Here is a tiny trained network, its code and every weight. The questions are about switching its units off for an input and a class, where a switched-off unit gives its printed mean instead of its output.

import numpy as np


def w(rows, s, z=0):
    codes = np.array(rows[::2]) - 128.0
    scale = np.full(codes.shape[1], s)
    scale[-1] = z or s
    return codes * scale


def norm(h):
    return h / np.sqrt((h * h).mean(-1, keepdims=True) + 1e-5)


def f(y):
    return np.maximum(y, 0)


def log_softmax(a):
    a = a - a.max(-1, keepdims=True)
    return a - np.log(np.exp(a).sum(-1, keepdims=True))


def net(x, mask):
    res = np.array(x, float).reshape(1, 6) / 4 @ E
    u = 0
    for l in range(2):
        y = f(norm(res) @ A[l][:, :-1].T + A[l][:, -1])
        res = res + np.where(mask[u : u + 12], y, B[l][:, -1]) @ B[l][:, :-1]
        u += 12
    return log_softmax(norm(res)[-1] @ U[:, :-1].T + U[:, -1])


A, B = {}, {}
E = w([
[17,153,108,186,204,112],'x0',
[130,105,115,128,113,126],'x1',
[138,181,77,47,186,166],'x2',
[32,78,185,107,23,250],'x3',
[81,37,218,3,241,61],'x4',
[130,149,143,131,141,132],'x5',
],0.0043)
A[0] = w([
[121,112,89,206,75,133,41],'L0N0',
[125,156,101,69,186,206,103],'L0N1',
[133,137,255,184,73,109,48],'L0N2',
[221,151,164,128,84,145,59],'L0N3',
[163,82,150,199,145,84,164],'L0N4',
[87,82,147,93,112,141,194],'L0N5',
[124,85,131,139,120,142,4],'L0N6',
[186,116,201,89,104,112,95],'L0N7',
[99,136,179,190,124,100,14],'L0N8',
[36,161,126,201,176,113,69],'L0N9',
[152,189,90,132,147,202,78],'L0N10',
[111,137,163,151,105,199,160],'L0N11',
],0.01,0.0015)
B[0] = w([
[160,115,239,144,150,84,238],'L0N0',
[126,55,107,138,2,31,212],'L0N1',
[130,103,111,53,45,72,226],'L0N2',
[83,55,49,167,197,170,207],'L0N3',
[124,195,85,43,127,71,215],'L0N4',
[142,227,150,101,202,145,231],'L0N5',
[127,116,85,101,109,114,150],'L0N6',
[128,65,87,178,188,194,214],'L0N7',
[113,63,99,117,76,108,185],'L0N8',
[180,31,50,117,161,211,253],'L0N9',
[155,110,209,103,118,66,207],'L0N10',
[140,242,60,111,212,121,228],'L0N11',
],0.0088,0.0049)
A[1] = w([
[182,183,144,255,67,134,83],'L1N0',
[30,173,155,133,63,219,165],'L1N1',
[114,130,74,70,21,90,7],'L1N2',
[112,56,64,180,131,226,31],'L1N3',
[182,125,102,113,193,89,176],'L1N4',
[94,154,173,94,92,181,98],'L1N5',
[80,113,126,157,80,80,90],'L1N6',
[176,131,88,201,89,155,149],'L1N7',
[112,141,121,106,55,223,192],'L1N8',
[51,67,184,125,208,65,185],'L1N9',
[128,56,225,207,108,70,206],'L1N10',
[125,218,172,141,148,114,163],'L1N11',
],0.0082,0.0016)
B[1] = w([
[140,49,255,120,180,118,162],'L1N0',
[151,204,70,165,213,6,142],'L1N1',
[70,130,118,87,32,125,186],'L1N2',
[120,147,102,170,87,229,189],'L1N3',
[36,235,132,131,89,155,255],'L1N4',
[127,191,132,196,153,56,143],'L1N5',
[100,97,136,80,95,142,144],'L1N6',
[113,29,133,78,177,150,169],'L1N7',
[137,104,71,157,213,62,149],'L1N8',
[183,82,196,196,88,196,201],'L1N9',
[99,189,127,92,125,227,163],'L1N10',
[100,136,101,74,146,191,150],'L1N11',
],0.0097,0.0071)
U = w([
[135,86,253,116,167,150,135],'0',
[151,89,33,161,148,202,120],'1',
[99,148,113,95,122,155,244],'2',
[109,105,119,93,68,71,124],'3',
[136,200,90,128,179,79,125],'4',
[145,167,115,95,97,190,168],'5',
[197,133,128,184,101,113,2],'6',
],0.012,0.0042)

Each question gives the input, the list of numbers given to net, and the class t.
The units are the neurons (one row each of A and B). Each row of codes is followed by its name. A weight is (code - 128) times the scale printed after its matrix; where a second scale follows, it is the last column's (A, B and U).
mask holds one flag per neuron, layer by layer. A switched-off neuron (its flag False) gives its mean, the last column of its row in B, instead of its output. The means were averaged over made-up inputs and are rounded, as every weight is.
A unit's drop is (log p(t) with every unit on - log p(t) with that unit switched off) / (log p(t) with every unit on - log p(t) with every unit switched off).
The circuit of an input: a set's keep is (log p(t) with only the set's units on - log p(t) with every unit switched off) / (log p(t) with every unit on - log p(t) with every unit switched off). Starting from the 12 units with the biggest drops (on a tie, the unit counted first), units are removed one at a time, each time the one whose removal leaves the highest keep (on an exact tie, the one counted first), for as long as the keep stays at least 0.8.
units of the circuit, in order: the units of the circuit, biggest drop first
k most important neurons: the k neurons with the biggest drops, biggest first
k most important neurons of layer l: the k neurons of layer l with the biggest drops, biggest first
input [-8,2,-5,-5,-3,-5], class 1: units of the circuit, in order -> [L0N3]
input [-4,2,8,2,-4,1], class 3: units of the circuit, in order -> [L0N1; L0N10]
input [8,6,8,8,3,-6], class 1: 3 most important neurons -> [L0N9; L0N4; L0N2]
input [8,-1,0,-8,-8,-6], class 0: 3 most important neurons -> [L1N0; L0N0; L0N11]
input [7,7,-7,8,2,-5], class 4: units of the circuit, in order -> [L1N1; L0N5]
input [-4,6,-7,8,5,-7], class 4: 2 most important neurons -> [L0N5; L0N1]
input [-6,7,-4,8,-7,-2], class 4: units of the circuit, in order -> [L1N8; L0N9; L1N1]
input [8,-1,-8,-8,4,-8], class 1: 2 most important neurons of layer 1 -> [L1N9; L1N2]
input [-6,-7,8,-1,7,7], class 3: 2 most important neurons of layer 0 -> [L0N1; L0N0]
input [0,0,-1,-6,6,8], class 5: units of the circuit, in order -> [L1N4; L1N9; L0N0]
input [2,7,-4,1,-7,6], class 0: 2 most important neurons -> [L0N0; L1N0]
input [1,2,-2,6,-4,5], class 4: 3 most important neurons of layer 0 -> [L0N1; L0N4; L0N9]
input [0,0,8,-8,7,4], class 3: 4 most important neurons -> [L0N1; L0N0; L0N11; L0N5]
input [-7,5,7,7,2,-3], class 1: 3 most important neurons of layer 1 -> [L1N8; L1N4; L1N3]
input [2,3,-6,-3,5,-8], class 5: 2 most important neurons of layer 0 -> [L0N1; L0N0]
input [-5,-6,2,7,2,-1], class 4: 2 most important neurons of layer 0 -> [L0N9; L0N5]
input [4,-4,1,-2,2,2], class 1: units of the circuit, in order -> [L0N9]
input [-6,1,-3,7,3,-5], class 4: 2 most important neurons -> [L0N5; L0N9]
input [-2,4,0,6,-6,3], class 0: units of the circuit, in order -> [L0N0; L1N0]
input [3,6,8,6,5,1], class 3: units of the circuit, in order -> [L0N1]
input [3,3,-7,7,-1,3], class 3: 3 most important neurons of layer 0 -> [L0N2; L0N8; L0N0]
input [1,-7,7,-1,-7,5], class 0: 3 most important neurons -> [L1N0; L0N4; L0N2]
input [8,-8,3,3,6,2], class 1: 2 most important neurons of layer 0 -> [L0N9; L0N0]
input [1,-6,-8,-2,-2,-8], class 3: 2 most important neurons of layer 0 -> [L0N4; L0N2]
input [-3,4,6,0,4,4], class 3: 3 most important neurons -> [L0N1; L0N0; L0N9]
